Below are the code and all the weights of a small trained network. Each question names an input and a class and asks about switching units off, where a switched-off unit gives its printed mean instead of its output.

import numpy as np


def w(rows, s, z=0):
    codes = np.array(rows[::2]) - 128.0
    scale = np.full(codes.shape[1], s)
    scale[-1] = z or s
    return codes * scale


def f(y):
    return y / 2 * (1 + np.tanh(0.7978845608 * (y + 0.044715 * y**3)))


def log_softmax(a):
    a = a - a.max(-1, keepdims=True)
    return a - np.log(np.exp(a).sum(-1, keepdims=True))


def net(x, mask):
    res = np.array(x, float).reshape(1, 4) / 4 @ E
    y = f(res @ A[0][:, :-1].T + A[0][:, -1])
    res = res + np.where(mask, y, B[0][:, -1]) @ B[0][:, :-1]
    return log_softmax(res[-1] @ U[:, :-1].T + U[:, -1])


A, B = {}, {}
E = w([
[147,109,161,229,119,102,115,249,126,197],'x0',
[99,175,140,177,196,126,3,127,105,72],'x1',
[70,207,162,166,106,231,162,108,92,157],'x2',
[153,158,148,86,110,157,80,131,141,141],'x3',
],0.017)
A[0] = w([
[168,181,181,255,83,235,192,192,62,182,108],'neuron 1',
[180,104,134,169,76,165,208,168,166,199,121],'neuron 2',
[213,84,195,210,43,97,140,199,109,218,156],'neuron 3',
[74,172,132,128,17,164,211,68,103,196,165],'neuron 4',
[150,62,70,38,190,108,114,93,150,61,204],'neuron 5',
[172,90,99,90,63,63,146,132,203,151,195],'neuron 6',
[80,182,149,105,82,172,195,60,91,104,168],'neuron 7',
[70,143,67,102,96,170,138,35,100,98,199],'neuron 8',
[195,119,51,94,172,120,152,85,194,30,254],'neuron 9',
[145,126,79,171,208,149,40,69,100,67,164],'neuron 10',
[191,71,152,202,161,71,32,190,177,192,135],'neuron 11',
[69,136,108,80,96,108,123,98,171,49,224],'neuron 12',
[157,97,154,110,146,35,69,196,105,117,193],'neuron 13',
[81,165,172,142,84,196,161,182,104,152,137],'neuron 14',
[94,224,157,158,190,188,150,133,54,123,86],'neuron 15',
[58,167,219,143,156,142,118,133,101,117,94],'neuron 16',
[178,119,130,139,201,36,54,135,147,31,143],'neuron 17',
[55,196,182,164,208,131,66,145,122,146,98],'neuron 18',
[123,177,89,92,160,141,83,92,120,28,157],'neuron 19',
[213,65,93,92,92,100,189,142,200,130,236],'neuron 20',
[55,217,135,187,134,163,98,101,101,121,88],'neuron 21',
[138,113,138,64,45,137,191,80,172,128,222],'neuron 22',
],0.0092,0.0067)
B[0] = w([
[28,103,87,88,101,199,128,160,173,146,249],'neuron 1',
[110,99,48,18,32,176,68,141,106,143,214],'neuron 2',
[152,54,74,110,28,140,95,179,157,120,245],'neuron 3',
[72,176,192,17,191,94,191,214,23,119,239],'neuron 4',
[142,154,101,179,164,210,86,128,135,196,240],'neuron 5',
[212,98,131,196,103,164,177,49,166,159,217],'neuron 6',
[108,180,179,53,172,98,219,101,111,88,226],'neuron 7',
[152,183,232,54,190,53,138,6,63,88,229],'neuron 8',
[162,166,115,190,232,165,68,85,94,252,236],'neuron 9',
[94,144,37,126,213,136,35,99,114,57,228],'neuron 10',
[122,121,150,211,82,45,185,243,98,75,246],'neuron 11',
[117,193,130,140,245,149,63,74,125,148,208],'neuron 12',
[149,143,152,224,77,86,76,201,99,139,222],'neuron 13',
[11,105,113,94,110,137,171,122,160,134,204],'neuron 14',
[116,63,76,148,164,141,210,69,162,94,207],'neuron 15',
[92,74,182,162,174,167,143,134,157,54,178],'neuron 16',
[86,215,102,134,124,98,1,179,23,124,241],'neuron 17',
[101,46,149,211,196,129,137,146,205,95,209],'neuron 18',
[158,160,80,118,187,122,91,95,135,115,219],'neuron 19',
[206,82,183,168,103,163,161,71,147,234,239],'neuron 20',
[107,38,151,170,173,140,168,62,211,60,206],'neuron 21',
[137,156,177,135,136,106,232,129,61,205,230],'neuron 22',
],0.0073,0.02)
U = w([
[198,143,150,184,142,172,143,70,118,238,248],'0',
[107,194,31,155,155,136,20,127,90,134,148],'1',
[79,209,191,86,134,68,181,153,68,157,160],'2',
[123,119,124,124,164,122,112,37,146,22,113],'3',
[225,72,93,185,2,91,131,158,146,177,144],'4',
[108,155,130,197,97,26,77,246,77,71,89],'5',
[28,123,60,67,63,173,117,192,118,151,108],'6',
[55,77,100,240,127,170,131,170,204,124,3],'7',
],0.0092,0.003)

Each question gives the input, the list of numbers given to net, and the class t.
The units are the neurons (one row each of A and B). Each row of codes is followed by its name. A weight is (code - 128) times the scale printed after its matrix; where a second scale follows, it is the last column's (A, B and U).
mask holds one flag per neuron, in row order. A switched-off neuron (its flag False) gives its mean, the last column of its row in B, instead of its output. The means were averaged over made-up inputs and are rounded, as every weight is.
A unit's drop is (log p(t) with every unit on - log p(t) with that unit switched off) / (log p(t) with every unit on - log p(t) with every unit switched off).
most important unit: the unit with the biggest drop
top k neurons: the k neurons with the biggest drops, biggest first
drop when u is switched off: that unit's drop, to one decimal
input [2,1,-8,6], class 5: most important unit => neuron 17
input [-1,0,4,-3], class 2: top 2 neurons => (neuron 4; neuron 10)
input [8,5,1,-6], class 7: top 3 neurons => (neuron 1; neuron 18; neuron 4)
input [4,0,-7,-4], class 4: top 3 neurons => (neuron 20; neuron 6; neuron 4)
input [-3,1,1,8], class 3: top 2 neurons => (neuron 17; neuron 20)
input [-8,0,-8,0], class 0: top 2 neurons => (neuron 20; neuron 6)
input [-3,0,7,3], class 2: top 3 neurons => (neuron 4; neuron 7; neuron 10)
input [8,0,8,8], class 6: top 3 neurons => (neuron 1; neuron 2; neuron 4)
input [8,0,6,-8], class 6: top 2 neurons => (neuron 2; neuron 1)
input [-5,7,1,3], class 3: top 2 neurons => (neuron 21; neuron 8)
input [4,0,-2,-5], class 4: drop when neuron 4 is switched off => 0.2
input [-6,-5,1,-4], class 2: drop when neuron 7 is switched off => 1.3
input [3,1,-4,-3], class 5: top 2 neurons => (neuron 11; neuron 17)
